Below is a small trained network, with its code and all its weights. Each question gives an input and a class and asks what happens when units are switched off, that is, made to give their printed mean instead of their output.

import numpy as np


def w(rows, s, z=0):
    codes = np.array(rows[::2]) - 128.0
    scale = np.full(codes.shape[1], s)
    scale[-1] = z or s
    return codes * scale


def norm(h):
    return h / np.sqrt((h * h).mean(-1, keepdims=True) + 1e-5)


def f(y):
    return y / 2 * (1 + np.tanh(0.7978845608 * (y + 0.044715 * y**3)))


def log_softmax(a):
    a = a - a.max(-1, keepdims=True)
    return a - np.log(np.exp(a).sum(-1, keepdims=True))


def net(x, mask):
    res = np.array(x, float).reshape(1, 4) / 4 @ E
    u = 0
    for l in range(3):
        y = f(norm(res) @ A[l][:, :-1].T + A[l][:, -1])
        res = res + np.where(mask[u : u + 6], y, B[l][:, -1]) @ B[l][:, :-1]
        u += 6
    return log_softmax(norm(res)[-1] @ U[:, :-1].T + U[:, -1])


A, B = {}, {}
E = w([
[17,111,188,87,155,144,81,203],'x0',
[88,240,2,32,80,199,73,119],'x1',
[129,48,103,222,186,202,196,29],'x2',
[119,14,39,76,215,115,87,253],'x3',
],0.0053)
A[0] = w([
[144,166,73,7,34,54,2,161,151],'L0N1',
[84,223,112,33,74,201,127,113,215],'L0N2',
[167,184,138,168,143,78,183,155,178],'L0N3',
[189,141,97,164,189,178,171,76,4],'L0N4',
[160,28,30,38,133,145,123,85,165],'L0N5',
[155,160,146,105,125,70,145,22,121],'L0N6',
],0.0062,0.0017)
B[0] = w([
[231,86,105,86,51,134,188,163,255],'L0N1',
[243,51,223,82,203,169,160,36,222],'L0N2',
[14,205,161,156,180,176,103,134,161],'L0N3',
[74,43,230,94,90,157,191,115,170],'L0N4',
[167,134,77,253,144,194,89,204,201],'L0N5',
[47,141,117,172,60,230,101,99,173],'L0N6',
],0.0053,0.0055)
A[1] = w([
[161,109,75,79,168,165,159,85,170],'L1N1',
[142,151,112,138,125,30,171,209,246],'L1N2',
[144,187,57,73,76,151,135,225,77],'L1N3',
[185,100,112,134,86,131,220,97,249],'L1N4',
[173,138,169,3,15,143,131,160,35],'L1N5',
[187,177,138,10,38,61,223,157,64],'L1N6',
],0.0059,0.0011)
B[1] = w([
[151,143,72,143,254,159,63,200,189],'L1N1',
[117,148,226,55,106,155,165,154,190],'L1N2',
[132,143,127,150,42,165,87,75,197],'L1N3',
[110,140,98,102,130,79,97,176,247],'L1N4',
[138,98,79,148,135,118,86,95,252],'L1N5',
[88,6,116,128,82,76,92,139,245],'L1N6',
],0.0092,0.0036)
A[2] = w([
[163,123,125,103,127,190,105,80,70],'L2N1',
[138,35,20,157,129,118,217,145,100],'L2N2',
[75,133,137,136,35,79,116,131,64],'L2N3',
[101,71,140,253,109,159,223,201,251],'L2N4',
[101,161,164,223,64,95,180,68,118],'L2N5',
[132,105,88,56,80,106,97,185,181],'L2N6',
],0.0073,0.0017)
B[2] = w([
[130,234,162,195,106,216,201,111,151],'L2N1',
[71,146,92,252,170,93,178,172,203],'L2N2',
[136,14,105,90,218,192,100,150,152],'L2N3',
[80,149,72,54,169,77,128,172,253],'L2N4',
[20,200,105,142,33,34,122,40,202],'L2N5',
[148,145,244,165,2,133,103,77,206],'L2N6',
],0.0063,0.0068)
U = w([
[90,94,61,173,186,84,151,191,223],'0',
[186,32,143,97,6,90,50,100,230],'1',
[192,129,71,160,86,199,85,195,36],'2',
[118,113,210,53,151,91,113,206,100],'3',
[21,150,147,142,63,42,154,27,139],'4',
[159,122,122,64,190,187,96,92,6],'5',
[161,192,132,171,110,194,171,40,74],'6',
],0.011,0.0021)

Each question gives the input, the list of numbers given to net, and the class t.
The units are the neurons (one row each of A and B). Each row of codes is followed by its name. A weight is (code - 128) times the scale printed after its matrix; where a second scale follows, it is the last column's (A, B and U).
mask holds one flag per neuron, layer by layer. A switched-off neuron (its flag False) gives its mean, the last column of its row in B, instead of its output. The means were averaged over made-up inputs and are rounded, as every weight is.
A unit's drop is (log p(t) with every unit on - log p(t) with that unit switched off) / (log p(t) with every unit on - log p(t) with every unit switched off).
The circuit of an input: a set's keep is (log p(t) with only the set's units on - log p(t) with every unit switched off) / (log p(t) with every unit on - log p(t) with every unit switched off). Starting from the 12 units with the biggest drops (on a tie, the unit counted first), units are removed one at a time, each time the one whose removal leaves the highest keep (on an exact tie, the one counted first), for as long as the keep stays at least 0.8.
circuit, biggest first: the units of the circuit, biggest drop first
most important unit: the unit with the biggest drop
k most important neurons: the k neurons with the biggest drops, biggest first
k most important neurons of layer l: the k neurons of layer l with the biggest drops, biggest first
drop of u: that unit's drop, to one decimal
input [-5,3,-3,-5], class 1: circuit, biggest first -> L1N6
input [4,2,0,-8], class 6: circuit, biggest first -> L0N2, L2N1
input [-8,-3,7,-3], class 4: circuit, biggest first -> L2N5, L0N2
input [8,2,3,-6], class 6: circuit, biggest first -> L0N2, L1N6
input [1,8,4,-4], class 5: circuit, biggest first -> L0N2, L1N1
input [6,7,0,-6], class 5: 3 most important neurons of layer 2 -> L2N5, L2N1, L2N2
input [-7,-7,-6,-3], class 4: circuit, biggest first -> L0N3, L2N5
input [2,-2,-1,4], class 3: 2 most important neurons of layer 1 -> L1N5, L1N6
input [1,0,0,2], class 2: 2 most important neurons -> L0N5, L1N6
input [-6,-1,5,-2], class 4: 3 most important neurons -> L2N5, L0N1, L0N4
input [-7,1,-2,2], class 2: 2 most important neurons -> L0N5, L2N5
input [5,8,1,-3], class 5: 2 most important neurons -> L0N2, L1N1
input [-1,-7,0,5], class 3: 3 most important neurons of layer 1 -> L1N2, L1N5, L1N6
input [5,5,3,5], class 2: most important unit -> L1N3
input [-6,-8,-2,5], class 3: 2 most important neurons -> L1N2, L1N5
input [3,0,6,-1], class 0: 2 most important neurons of layer 0 -> L0N3, L0N6
input [-5,5,-7,-7], class 1: 2 most important neurons -> L1N6, L0N1
input [8,4,1,4], class 2: drop of L0N2 -> 0.2
input [-3,2,8,-1], class 0: drop of L2N3 -> 0.0
input [3,7,-6,-2], class 1: drop of L1N6 -> 0.1
input [2,3,-3,3], class 1: most important neuron of layer 2 -> L2N6
